The symbols move the units like this.
from | po sa zo pu
riz | kuz sez saz tel
kul | gat ler tul gaz
mal | sel nok tos zur
zub | leb pon zok nal
giz | sep fuf mit kel
tul | taf nis met mis
ful | mis mas fes kor
mut | pom gul daz sel
sud | kog fem som kuz
gat | zur tul taf baz
baz | lam mis buf vaf
suz | ked kuz dor mub
kuz | dor saz mez zop
ped | fas fof kor noz
nis | met kul gat fes
muz | giz pul fuf luv
vod | nav mub bub kog
der | zad ruk nal pak
zek | mav toz pid vaz
rar | gef fub sog zil
ked | zil dor gog bub
mif | tel fef rur pid
loz | mag bav kep gef
ref | gir bod bim kep
nav | bav bub vek fub
tal | mil lif vaz nep
pom | siv daz gik zik
sog | muz seb pul gaf
mos | rim nud vuz pom
gul | daz lam muk tos
tus | kos zik bol vuz
mav | fem pid fom sez
kel | piz gir zub der
tos | nev tob vil pog
pul | fuf gef liv ref
zuz | bel siv tal kos
zad | siz nal tek nad
zil | bod gog gaf vek
noz | nis zab kul mas
vil | tus sel zik nud
muv | sud mav fem riz
pog | mos pap nud mut
nev | gup vil tus mos
fuf | mit liv pak gir
bub | vek vav maz sab
zur | fis taf pog lam
dom | rar kog fub ked
fuz | lep mos rim sem
kep | ruk sut bul muz
nad | luf sep ziz zok
toz | pid rir pel bel
zit | vod vif mub sud
liv | pak muz giz bim
lom | noz luf zab zep
fev | dom sud kog suz
sab | seb dom rar fel
kos | lon bol nep nin
bav | kep vek sut sog
nal | tek sok bas sep
muk | sem mut pom vil
laf | gul baz lam nok
pef | gaz tuv ful ped
sep | ziz mit tes piz
rim | rir vuz nin siv
fub | sog sab seb gog
bod | bim gaf luv sut
piz | mak zub leb zad
tam | pef mak tuv nur
gir | zub bim pon ruk
ler | tul noz nis ful
fas | vaf kor vib nis
kor | vib pir bek kul
fom | fev muv sud dud
luf | zab ziz tun tam
vav | maz vod nav dom
fis | fuz pog mos muk
fof | kor vev pir zab
bol | nep gup lur lep
seb | pul rar gef dis
fef | rur lon kod pel
lam | muk buf mut tob
gaf | luv dis ref loz
vuz | nin fuz lep gik
mit | tes pak nad zub
fem | som fom fev saz
zik | bol nev gup fuz
vif | mub tel zop fem
nur | ped siz fof lom
mis | buf fes laf vib
mak | tuv leb zep siz
gup | lur tus kos rim
sem | zuz pom siv tus
per | dud mil riz kod
dis | ref zil bod bav
lif | vaz zuz bel lur
gaz | baz ful mis fas
bas | nur zad siz tes
leb | zep zok tam tek
lon | kod nep mif zek
pel | muv zek mav mil
fes | laf gaz baz bek
daz | gik muk sem nev
sok | bas der zad mit
bim | pon luv kel bul
bek | nok fas vaf tul
pak | nad giz sep pon
tek | vev bas nur ziz
tun | ler lom noz tuv
tes | lom nad luf leb
vib | mal bek nok gat
buf | mut laf gul mal
kog | fub som sab dor
saz | mez dud suz zit
fel | dis ked zil nav
bel | per tal mil lon
nin | zek lep toz lif
met | pap gat zur laf
lep | toz rim rir zuz
sez | saz per dud rur
bul | sok mag der fuf
sel | zik tos nev fis
zep | mas tam pef vev
nok | tos vaf tob taf
kod | vif mif tel mav
dud | suz riz kuz vif
mub | bub zop vav som
zop | vav zit vod fev
lur | fef kos lon rir
vev | pir nur ped tun
siz | fof tek vev luf
gef | liv sog muz bod
pid | fom pel muv per
pir | bek ped fas ler
mez | fel suz ked vod
sut | bul loz mag pul
tel | zop rur zit fom
luv | kel ref gir mag
dor | gog mez fel vav
som | sab fev dom mez
gik | lif sem zuz gup
gog | gaf fel dis maz
pon | zok kel piz sok
taf | pog met pap buf
pap | nud zur fis gul
mas | fes pef gaz pir
tob | vil mal sel pap
ziz | tun tes lom mak
maz | loz nav bav rar
vek | sut maz loz seb
mil | riz vaz sez mif
ruk | nal bul sok giz
vaz | sez bel per fef
zok | tam piz mak bas
nud | vuz fis fuz daz
zab | kul tun ler pef
nep | mif lur fef toz
tuv | ful zep mas fof
rir | pel nin zek tal
siv | tal gik lif bol
mag | der kep ruk liv
vaf | tob vib mal met
rur | zit kod vif muv

The rows follow the links: the fewer symbols apart two units are, the more alike their rows tend to be.

Each row is also shifted at random along 7 hidden directions that mean nothing.

Rows in random order:
Each row stands for one unit.
id 1: [   3, -126, -210, -244,   70,   83,  390,   50,  173, -241, -171,  -53,  109,  -82,  392,  201,   85,   57,   70,  -19, -402,  -56,  248, -185]
id 2: [  96,  -37, -196,  180,  -28, -221, -162,   54,  380, -213, -280,  106,  178,  -40,  307,  180,  -10,   22, -107, -115, -460,  -10,  212, -109]
id 3: [ 121,  178,  321,  450, -113, -522,   85,   96,   -6,  -82,  196, -219, -509,  -79, -421, -503, -179, -584, -254, -146,  193,  158,   77,  -19]
id 4: [  67, -310,  103,  -29,  325, -246, -297, -267, -119, -243, -383,  123,  381,  -90, -308,  429,  324,  163,   58,  -19, -107, -308, -105, -220]
id 5: [-167, -304, -255,  228, -171,  -50, -185,  317,  184,   40, -322,  151,  346,  130, -314,  364,  479,   22,   89, -119, -225,  101,  269,  -35]
id 6: [-108, -221, -338, -500,   30,  474, 1003, -313, -717,  170, -482,   74,  190, -199,  151,  768, -308,   95, -108, -205, -139,  240,  -35,   60]
id 7: [ 154, -107,  137, -249,  138,  284,   41, -136, -167,   73, -118, -201,  -49, -125, -335, -116, -474,  -34, -262,   30,  -83, -391,   -9,  285]
id 8: [-107,  420,   47,   20,   55,  394, -264, -116,  -74,  -80, -264,  -61,  117, -173,  245, -579, -145, -113, -307,  -60, -133,   48, -292,  201]
id 9: [ 114, -219,  103,   57,  307,  301, -612,  -49,  227,   -2,  379,   83,  376, -253,  -16, -240,  218,  391, -139,  -77, -225, -542,  253,  131]
id 10: [-139,   -3,  -25, -438,  177,  252, -123,   -4,  297, -166, -786, -209,  125,  -40,  243, -321,   27,   88, -141,    6, -424, -139, -128,   11]
id 11: [-147,   95,    9, -248,  198,  532,  -54,  -86, -210, -174, -443,  -88,  262, -200,  123, -377,  170,   18, -137,  -49, -197,  -74, -162,  -26]
id 12: [ -26,  155, -162, -120,   33,  521,   73,   94,  116, -312,  422, -124,  252, -176,  240,  -48,  -37,    8,  -65,    5, -287, -173,  133,   31]
id 13: [ 154,   16,   39,   -4,   57, -119,  424,   24, -100, -183,  -88,  -85, -236, -151,   74, -293, -128, -246,   -2,  -19,  -63,   81,  214, -259]
id 14: [ -13,  423,  117,   10,  174,  105,  153, -239,   77,   64,  763, -110,  -92, -378,  -67, -764, -207, -254,  -63,  -22,  280,  151,  -35,  153]
id 15: [ -54,   63, -179,   88, -132, -181,  187,  179,  210,   21,  195,    7,  -22,   86, -250,  -29,   87, -189,  290,  105,  143,  262,  166, -124]
id 16: [-139,   40,  -79,  -17,   65,  188,  -37,   82,  231, -231,  165,  -79,  243, -135,  192,  -35,  347,  -23,  -57,  -58, -318, -185,   93,   37]
id 17: [ -16,  -62, -196, -208,   49,  303,  343,   92,   28, -341,  250, -165,  219, -158,  -62,  229,   44,  -97,   10,    3, -289, -183,  202,  -75]
id 18: [-242,  166,  -24,   85,  -25,  -13, -114,  -43,  207, -150,  109, -112,  203, -117,   79,  134,  199, -118, -254, -211, -220,   55, -157,  168]
id 19: [  45,  201, -361,  127, -218,  444, -323,  214,  -59,  -26, -441,  174,  324,  146,  -72,   -7, -323,   31,   33,  108, -131,  205,   21,  -10]
id 20: [-201,   46, -114, -215,   70,  493,  171, -183, -573, -127, -809,    5,  336, -158,   19,  219,   25,  -34, -269, -214, -222,  153, -311,   -8]
id 21: [ -74,  468, -279, -418,  -57,  608,   40,  -14,  611, -159, 1102, -370,   85, -186,  521,   57, -735,  261, -259,  -68, -215,  168,  -26,  134]
id 22: [-199, -337,  -67, -337,  244, -235,  745, -290,  -44,  301, -501,  184,  -21, -201,  431,    4,  448,   96,  166, -147, -116,  135,  153,  -18]
id 23: [  68,   43,  232, -107,  132,  532,  186, -137, -702,  150, -612,  106, -208,  -97,  586, -620,  -13,    5, -207,   54,  -62, -354, -143,  265]
id 24: [ 166,    8,  200, -560,  302,  262,  172, -298, -271,  -97, -359, -180, -162, -109,  248, -248, -433,  200,  -76,  115,    7, -205, -234, -134]
id 25: [  50,  -29,  -85,  190,   77,  -30,  108,  106,  145, -284,  258,   65,  179, -178,  155,  -82,  341, -130,   95,  -10, -249, -180,  351, -126]
id 26: [ 158,  -36,   -3, -118,  126,  100,   74,   62,  141, -143, -100,  -43, -113, -178,  409, -420, -114,  182,  -10,  -90, -173,  142,  288, -396]
id 27: [ -36, -195,  112, -128,  188, -554,  392, -222,  257,  340, -379,   11, -245, -114,  -68, -328,   96, -208,   13,  -21,  -31,  -81,  128,  268]
id 28: [   51,   265,  -183,  -218,   -50,     3,   285,  -350,    41,   156,   -30,  -206,   -13,  -165,  -361,   239, -1029,  -215,  -375,  -130,    -4,   326,  -216,   320]
id 29: [ 112,  115, -165,   80,  -61,   23,  272,   40,   45, -262,  181,  -46,   53, -116,  132,  174, -226, -181,  -94,  -38, -242,   -1,  198,  -72]
id 30: [  19,   48,  389,   97,   83, -400,  -25, -153,  120,  238, -196,  -53, -460,   -5,  378, -553,   54, -149, -232,  -21,  -10, -282, -132,  379]
id 31: [   2,  120, -215,  -17, -245,  906,    6,  320, -422,   29, -118,  -19,  112,   43,  -14, -162, -317,   42, -155,  -18,  -84,  126,   97,   87]
id 32: [  97,   -5,  -99,   79,   98,  556,   23,  136, -438, -427, -262,   26,  388, -183, -208, -172,  208, -247,    1,   93, -283, -412,  199,  -70]
id 33: [ 152,  329,  144,  100,  172, -107, -280, -304,   23,    3,  -82,  245,  -32,  -59,  661, -462,  -73,  107,   62,  181,   55, -147, -250,   58]
id 34: [-153, -405,  -44, -176,  134,  -29,  129, -219, -161,  -92,  158,   78,  310, -109,  333, 1147,  354,  501, -167, -376, -256,  -48,  -51, -157]
id 35: [  -8,  -97,  -11,  167,   47,  110,  298, -149, -331,  174,  317,  157,  124, -214,  -51,  138,  133, -119, -130, -137,   -6, -168,  150,  330]
id 36: [-170,  342,  230,  345,   59,  350,   36,   28, -560, -186, -129,   87,   35, -186,  230, -829,  665, -469,  -98,   13,    6, -218, -159,  203]
id 37: [  20,  -73,    6,  412,   20,  217, -256,  -71, -226,  132,  258,  293,  307, -194,  159,  114,  266,   95, -234, -198, -170, -308,  120,  365]
id 38: [-206,  171,  201,  160,  130, -320,   -6, -135,  202,  -79,  394, -178,    6, -248, -363, -320,  347, -366, -109, -153,   90,   47,  -93,  133]
id 39: [  -3,  113, -112,  380,  -67, -107, -340,  218,  200,  -51,   76,  198,  201,   55, -234, -363,  354, -156,  289,  127,   91,  112,  188, -129]
id 40: [-239,   91,  141,    3,  174, -537,  122, -198,  577,   42,  639, -194,  -72, -267, -142, -203,  295, -186,  -34, -203,  101,  196,   -9,   56]
id 41: [ -51,  182,  -54,  460, -363,  264, -206,  284, -169,   19,  380,  -54,  -17,   -4, -138,  144, -189, -122, -405, -304,  -38,  260,   53,  151]
id 42: [-151, -177,  105,   16,  -86, -299,    0,  302,  529,  174,   57, -196, -327,   68,  -47, -364,  269,  -39,  -22, -139,  -50,  154,  266,   -9]
id 43: [-104, -241, -137, -557,  324,  168,  388, -295,  -61,   55, -573,  -33,  231, -267,  -32,  -11,   21,  173,   32, -117, -137,  137,   15, -168]
id 44: [  68, -345,  -40,   14,  141, -128,  110,   73,  -42, -253, -430,   43,  136, -150,  -16,  150,  313,   70,    4, -210, -282,   52,  315, -453]
id 45: [-185,   -3,  134,   67,  110, -815,  167, -293,  306,  192, -507,  -62, -155,  -85, -246, -127,  133, -393, -157, -199,   -9,  233, -172,  207]
id 46: [  64,  295,    1,  358,    9,  466, -224,  144, -313, -305, -162,  119,  231, -131,  178, -633,  246, -324,  -97,  117, -245, -400,   56,  175]
id 47: [  63,  157, -252,  187, -228,  782, -416,  172, -341,  -95, -291,  159,  264,  -69,  544,  188, -360,  422, -464, -366, -357,  319,   16, -151]
id 48: [  27,  -63,  138,  163,   35, -270, -253, -114,  210,  240, -277,   46,  -69,  -15,  123,  -96,  -47,  -28, -311, -120, -208, -270,  -25,  441]
id 49: [  69,  203,  -23,  167,   36, -345, -261, -228,  261,   19,  192,  140,  134,   61,  -81,  134, -134, -110,  106,  204,   72, -194, -193,  251]
id 50: [ -98,  223,  -28,  426, -348,  291,   55,  328, -222,   83,  574,  -37, -116,    1,  -88, -108,    2, -243, -211, -186,  109,  208,  129,  216]
id 51: [  50,  -60,  -69,   14,  140,  173,  233, -212, -241,  174,    8,  154,  175, -254, -132, -140,  -52, -100,  -63,  -64,  -24, -106,  138,  226]
id 52: [  38,  313, -120,  325,  -53, -149, -222, -277,  159,   56,  490,  -26,  271, -250, -597,  252, -587, -279, -398, -234,   52,  215, -129,  362]
id 53: [   7,  196,  350,  569,   -3, -454, -517, -163,  138,  109,  284,  125, -147,  -58,  314, -205,  200,  -99, -345, -169,  -11, -232, -183,  391]
id 54: [-136,   71,   20, -337,  205,   46,  297, -271,  -72,   32, -443, -115,  -16, -217,  -47, -304,  -88, -122,  -89,  -89,  -16,  170, -157,    8]
id 55: [-157,  -57, -117, -652,  262,   52,  303, -259,  435,  -40,  250, -352,  130, -283, -217,  188, -313,  172,  -73, -175,  -78,  265,  -27, -140]
id 56: [ -33,   15,   87,  -30, -123,   81,  526,  167, -180,  -38,  604, -291, -380, -132,  -87,  -53, -133, -144, -153, -249,  176,  325,  185, -173]
id 57: [  49, -263, -111,  -75,  275,   91, -246, -143,  345,  204, -113,  210,  356, -226,  141, -128,  140,  343,  -22,  -93, -298, -222,  277,  142]
id 58: [ -32,    2,  -43,  276,  -46,   31,  305, -189, -347,  244,  165,  244,   64, -191,  147,  135,   95, -152, -175, -163,  -30,  -74,   77,  391]
id 59: [ -25, -161, -159, -359, -168,  200,  -20,  249,  379,   22,  -57, -435,  -99,  101, -399,  286, -625,  150, -286, -180, -184,  259,  137,  -63]
id 60: [ -64,  174, -268,   18, -281, -129,   62,  179,  365,  148, -295,   24, -112,  223,  152,  -30, -270,  -85,   79,   76,  -52,  384,   24,   60]
id 61: [-191,  -70, -150,  547, -290,    0, -307,  357,   72,  116,  -32,  248,  204,  105,   16,  109,  564,  -42,  -69, -188, -156,  122,  219,  137]
id 62: [  27, -110,  115, -287,  336,  127, -126, -206,  303,  -67,  752,  -25,   92, -251,  544,   -6,  157,  573,   22, -109,  -56, -179,   73, -196]
id 63: [  49,   23,  134, -164,  142,   43,  514, -170,   -1,  291,  472,  -44, -319, -214,  290, -525, -115,  -92,   -5,   41,  124, -169,  164,  328]
id 64: [ -89,  137,   32,  102,  -11,  245, -137,  217,  -17, -220,  612,   99,   41,   12,  522, -244,  563,  265,  333,   64,  177,  123,   76, -414]
id 65: [-167,  -25, -388, -111, -281,   11,  237,  214,  391,  188,  -70,   59,    6,  184,  373,  341,  -56,  162,  107,  -55, -160,  434,  152,  -27]
id 66: [  43, -129,  229, -277,  208, -265, -141, -184,  471,   92,  187, -229, -210,  -66,  149,  -88, -192,  225, -186,  -82, -111, -232,  -29,  130]
id 67: [ 198,  206,  -46, -211,  -50,    5,  463,  -16,   70,  -98,  -23, -212, -389,  -94,  386, -267, -696,  -92, -144,  -21,  -88,  272,  115, -190]
id 68: [  94,   41,  -65, -227,  321,  -46, -203, -238,  716,  231,  296,  -28,  128, -301,   35, -584, -316,  220,   16,  -13,  -81,   -4,  215,  107]
id 69: [ 164,  -52,   97, -145,  225, -157,  185, -300, -323, -260,  202, -121,  137, -118, -788,  365, -240, -254,  119,  182,  229, -275, -148,  -82]
id 70: [  15,   27, -168,  567,  -48,  238, -348,  147, -246, -371, -247,  327,  566, -124,  135,  152,  551, -138, -109, -106, -444, -301,  194,   30]
id 71: [ -58,  -89,   22, -168,  -59,  239,   67,  236,  160,   75,   15, -188, -233,  -26,  230, -334,  -55,  181, -125, -175,  -83,  228,  195, -150]
id 72: [ 186, -115,  395,  -25,  310, -314,  -48, -274, -417, -254, -323, -164,  -52, -109, -845, -122,  -44, -375,  -49,  148,  199, -429, -217,  -48]
id 73: [ 173,  -65,   -3,   39,   52, -268,  288,   32,   81, -280,  112, -180,  -77, -147, -360,   55, -214, -306,  -48,  -57,  -94,   13,  272, -222]
id 74: [ 154,  410,   67,  629, -189, -310,  103,   57, -102, -138,   60,  130, -247,  -73,  332, -404,  -60, -544, -164,  -24,  -60,   31,   68,  145]
id 75: [ 124,   50,  225,   -4,   55, -255, -177,  127,  344,   15, -487, -169, -449,  -24,  215, -865, -208,  -54, -171,  -75,  -94,  138,  119, -178]
id 76: [-143, -334,   13,  354,  -13, -423,  289,  102,  -63, -134,  180,  161,   40, -168,  225,  447,  772,   24,  -22, -450, -131,  269,  324, -391]
id 77: [-313, -263, -123, -381,  145, -286,  157,   18,  736, -109, -208, -164,   98,  -23,  491,  268,  533,  220,   32, -159, -481,  -17,  101,  -88]
id 78: [  66,  197, -213,  265, -165,  290, -382,  168, -218, -295,  126,   94,  401,   56, -464,  284, -110,  -59,   62,   44,   86,  203,  -58, -248]
id 79: [  -3,   77,  306,  305,   34, -356,  -19, -258, -394,  -67,   25,   50, -129,  -61,   11,  226,  126, -221, -261, -139,   96, -155, -294,  152]
id 80: [ 124,   58,  198,  -22,   75,  189,   14,  156,  -62,  -44, -182, -146, -345, -132,  161, -849, -106,  -21, -104,  -62,   -2,  115,  171, -245]
id 81: [-173, -145, -111, -233,   87,   49,  238,   69,  252, -255,   41, -163,  182,  -99,  105,  223,  334,  -14,   10,  -66, -351, -157,  136,  -54]
id 82: [  16,  -63,  104,  -10,  227,  154,  -24, -271, -439, -145,   -7,  231,  214, -170,  447,  229,  354,  292,   -6, -107,  -35, -180, -143, -158]
id 83: [  41, -269,   13,   -6,  113, -508,  552,   35,  148, -241,   73, -105, -133, -157, -142,   98,  326, -265,  150,  -62, -121,    9,  365, -326]
id 84: [ 254,  316,  137,  -99,  106, -546, -143, -318,  433,  -37,  344, -249, -202,   46, -555,  -92, -825, -339,    4,  319,  244, -178, -263,  246]
id 85: [   6,  -65, -172, -242,  233,  188,  108, -255,   68,  105,  -89,   53,  315, -279, -127,    5, -218,  135,  -70, -124, -114,   78,   92,   35]
id 86: [ 212, -210,  117,  107,  268,  230, -419,  -69,  -19,   12,  173,  -28,  327, -249, -762, -272,  -62,  -48, -158,   30,  -86, -591,  245,  254]
id 87: [-122,  138,  114, -457,  253,  542,  343,  -64, -255, -169, -169, -272,  -37, -248,   42, -684,   88, -144,   -1,   76,   -7, -110, -101,  -46]
id 88: [ -27, -336,   46, -154,  113,  127, -140,  363,  410,    2,  192, -244,   13,  -48, -624, -490,  288,   20,  165,   33,  -14, -127,  455, -162]
id 89: [-113, -283,  165, -128,   62, -701,   87, -200,  549,  135,  347, -208, -201,  -14,   65,  628,   30,  145, -251, -274, -150,  -79,  -20,  189]
id 90: [ 250,   56,  287, -185,  191,  259, -282, -204, -333, -127, -405, -242,  -85,  -84, -419, -263, -610,  -81, -347,   79,  -21, -409, -258,  165]

Some units, each with its row:
laf id 51
nis id 9
zit id 60
zik id 77
kuz id 15
tuv id 4
noz id 79
per id 41
zep id 69
mal id 85
kod id 59
gul id 14
pel id 56
ped id 24
pid id 71
met id 27
baz id 58
tul id 37
rim id 70
taf id 22
nep id 26
mas id 62
vaz id 80
zur id 28
sez id 50
bol id 25
lon id 3

Row, symbols taken left to right, then the row they reach:
id 35 sa sa zo po pu sa: id 68
id 16 zo sa zo zo: id 67
id 87 zo sa pu zo pu: id 32
id 83 sa po zo zo: id 42
id 57 po pu zo zo zo: id 46
id 38 sa sa sa pu zo: id 40
id 52 po zo sa sa po: id 81
id 48 sa sa pu: id 89
id 11 po zo sa sa pu pu: id 17
id 76 pu po pu zo sa: id 31
id 2 sa sa pu zo pu pu: id 73
id 45 pu pu sa zo pu zo: id 10
id 12 po pu po po po: id 65
id 7 pu sa sa po: id 63
id 36 pu po po pu sa sa pu: id 74
id 23 po sa zo: id 6
id 61 pu pu po pu pu sa: id 39
id 33 po po zo zo zo sa: id 43
id 88 po sa pu pu sa: id 5
id 47 po sa zo pu zo: id 19
id 30 sa sa sa pu zo: id 66
id 54 po sa po zo po sa: id 13

